Below is a small trained network, with its code and all its weights. Each question gives an input and a target symbol and asks what happens when units are switched off, that is, made to give their printed mean instead of their output.

import numpy as np


def w(rows, s, z=0):
    codes = np.array(rows[::2]) - 128.0
    scale = np.full(codes.shape[1], s)
    scale[-1] = z or s
    return codes * scale


def f(y):
    return y / 2 * (1 + np.tanh(0.7978845608 * (y + 0.044715 * y**3)))


def softmax(a):
    e = np.exp(a - a.max(-1, keepdims=True))
    return e / e.sum(-1, keepdims=True)


def log_softmax(a):
    a = a - a.max(-1, keepdims=True)
    return a - np.log(np.exp(a).sum(-1, keepdims=True))


def net(x, mask):
    ids = ['ζηλμξπστφ'.index(c) for c in x.split()]
    T = len(ids)
    res = E[ids] + P[:T]
    q, k, v = (res @ M[0].T for M in (Q, K, V))
    z = softmax(np.where(np.tri(T) > 0, q @ k.T / 4**0.5, -1e9)) @ v
    res = res + np.where(mask[0], z, O[0][:, -1]) @ O[0][:, :-1]
    y = f(res @ A[0][:, :-1].T + A[0][:, -1])
    res = res + np.where(mask[1:9], y, B[0][:, -1]) @ B[0][:, :-1]
    return log_softmax(res[-1] @ U[:, :-1].T + U[:, -1])


Q, K, V, O, A, B = {}, {}, {}, {}, {}, {}
E = w([
[61,188,181,107,131,64,52],'ζ',
[103,85,94,120,160,185,85],'η',
[88,59,181,136,129,134,102],'λ',
[81,165,130,63,111,57,108],'μ',
[39,106,119,71,102,101,124],'ξ',
[6,136,163,105,91,98,107],'π',
[148,85,195,175,164,63,78],'σ',
[174,155,115,139,184,127,111],'τ',
[127,105,82,139,157,44,105],'φ',
],0.017)
P = w([
[88,118,101,142,142,134,92],'0',
[133,138,132,96,34,127,121],'1',
[157,132,173,98,176,111,118],'2',
[65,119,89,184,116,116,81],'3',
[169,101,138,82,3,100,102],'4',
[163,128,183,110,183,111,122],'5',
[92,127,76,189,100,152,70],'6',
],0.02)
Q[0] = w([
[105,188,67,186,147,130,182],'h1',
[220,102,176,42,157,163,254],'h1',
[176,38,138,170,36,165,30],'h1',
[86,158,141,192,223,193,181],'h1',
],0.0093)
K[0] = w([
[97,210,73,149,84,94,74],'h1',
[54,159,164,173,254,133,156],'h1',
[159,46,185,187,110,146,45],'h1',
[140,218,79,52,171,164,104],'h1',
],0.0089)
V[0] = w([
[240,135,70,179,106,159,113],'h1',
[133,230,202,144,151,48,63],'h1',
[85,108,119,54,102,76,134],'h1',
[101,104,255,147,135,187,128],'h1',
],0.009)
O[0] = w([
[114,170,124,147,155,114,84,22],'h1',
[163,120,249,162,96,182,91,218],'h1',
[107,90,141,113,111,109,173,255],'h1',
[144,94,87,121,76,129,61,139],'h1',
],0.015,0.0077)
A[0] = w([
[120,182,209,142,71,94,115,20],'n1',
[39,85,108,125,65,133,147,239],'n2',
[58,84,19,141,126,108,168,31],'n3',
[145,169,186,109,129,37,221,176],'n4',
[32,113,121,164,242,91,115,53],'n5',
[222,172,148,1,194,186,185,157],'n6',
[187,160,226,111,163,118,198,2],'n7',
[197,64,121,146,234,152,63,124],'n8',
],0.0092,0.0036)
B[0] = w([
[73,191,93,175,130,189,159,196],'n1',
[151,131,139,173,174,48,76,249],'n2',
[213,122,98,139,81,139,144,184],'n3',
[94,134,66,115,122,146,234,178],'n4',
[185,235,139,84,45,183,192,153],'n5',
[133,29,62,27,97,188,55,150],'n6',
[190,168,84,101,175,60,96,171],'n7',
[101,174,65,255,111,134,172,164],'n8',
],0.0098,0.017)
U = w([
[99,167,118,98,113,128,190,109],'ζ',
[1,83,20,182,110,141,110,162],'η',
[136,95,161,139,56,163,118,162],'λ',
[172,141,80,61,64,172,135,145],'μ',
[171,77,173,81,138,77,77,253],'ξ',
[75,117,150,172,223,89,190,149],'π',
[101,193,96,168,117,113,134,70],'σ',
[149,115,49,138,153,100,67,127],'τ',
[177,101,103,163,146,96,191,82],'φ',
],0.01,0.0035)

Each question gives the input, a string of symbols that net reads in full, and the target symbol t.
The units are the heads (4 rows each of Q, K, V and O) and the neurons (one row each of A and B). Each row of codes is followed by its name. A weight is (code - 128) times the scale printed after its matrix; where a second scale follows, it is the last column's (O, A, B and U).
mask holds one flag per unit, heads first, then neurons. A switched-off unit (its flag False) gives its mean, the last column of its rows in O or B, instead of its output. The means were averaged over made-up inputs and are rounded, as every weight is.
A unit's drop is (log p(t) with every unit on - log p(t) with that unit switched off) / (log p(t) with every unit on - log p(t) with every unit switched off).
The circuit of an input: a set's keep is (log p(t) with only the set's units on - log p(t) with every unit switched off) / (log p(t) with every unit on - log p(t) with every unit switched off). Starting from all 9 units, units are removed one at a time, each time the one whose removal leaves the highest keep (on an exact tie, the one counted first), for as long as the keep stays at least 0.8.
circuit, biggest first: the units of the circuit, biggest drop first
most important unit: the unit with the biggest drop
k most important neurons: the k neurons with the biggest drops, biggest first
input φ τ ζ, target ζ: most important unit -> n2
input η τ ξ ξ φ π η, target ζ: circuit, biggest first -> h1, n5
input τ ζ μ τ λ ζ ξ, target τ: circuit, biggest first -> h1, n2, n3
input π φ σ ξ η μ τ, target μ: circuit, biggest first -> h1, n5, n3
input σ λ τ τ, target τ: circuit, biggest first -> h1, n1
input ξ σ σ ξ τ ξ, target ξ: circuit, biggest first -> n8, n1
input φ τ σ, target σ: 3 most important neurons -> n8, n1, n7
input τ ξ ζ τ ζ, target σ: 2 most important neurons -> n1, n7
input ξ π ξ τ, target ξ: circuit, biggest first -> h1, n1, n8
input τ σ η ζ ξ σ σ, target φ: circuit, biggest first -> h1, n3, n1
input τ ξ ζ, target ζ: circuit, biggest first -> n4, n2
input η η π ζ η, target τ: circuit, biggest first -> h1, n4
input ξ π λ ξ π, target ξ: 2 most important neurons -> n2, n8
input μ τ μ, target μ: circuit, biggest first -> n6, n2
input ξ τ ξ μ, target σ: circuit, biggest first -> h1, n5
input τ ξ ξ ξ ζ τ π, target λ: 2 most important neurons -> n4, n8
input φ φ μ ξ ξ, target φ: circuit, biggest first -> h1, n2, n3
input φ ξ ξ ξ μ, target ζ: most important unit -> n4
input σ ξ τ φ, target φ: 2 most important neurons -> n3, n2
input σ ζ φ τ σ ξ, target ξ: most important unit -> n8
input σ λ ξ ξ η λ, target λ: 2 most important neurons -> n2, n8
input ξ μ λ, target λ: 2 most important neurons -> n8, n7
input ξ ξ μ τ λ τ π, target τ: 2 most important neurons -> n2, n3
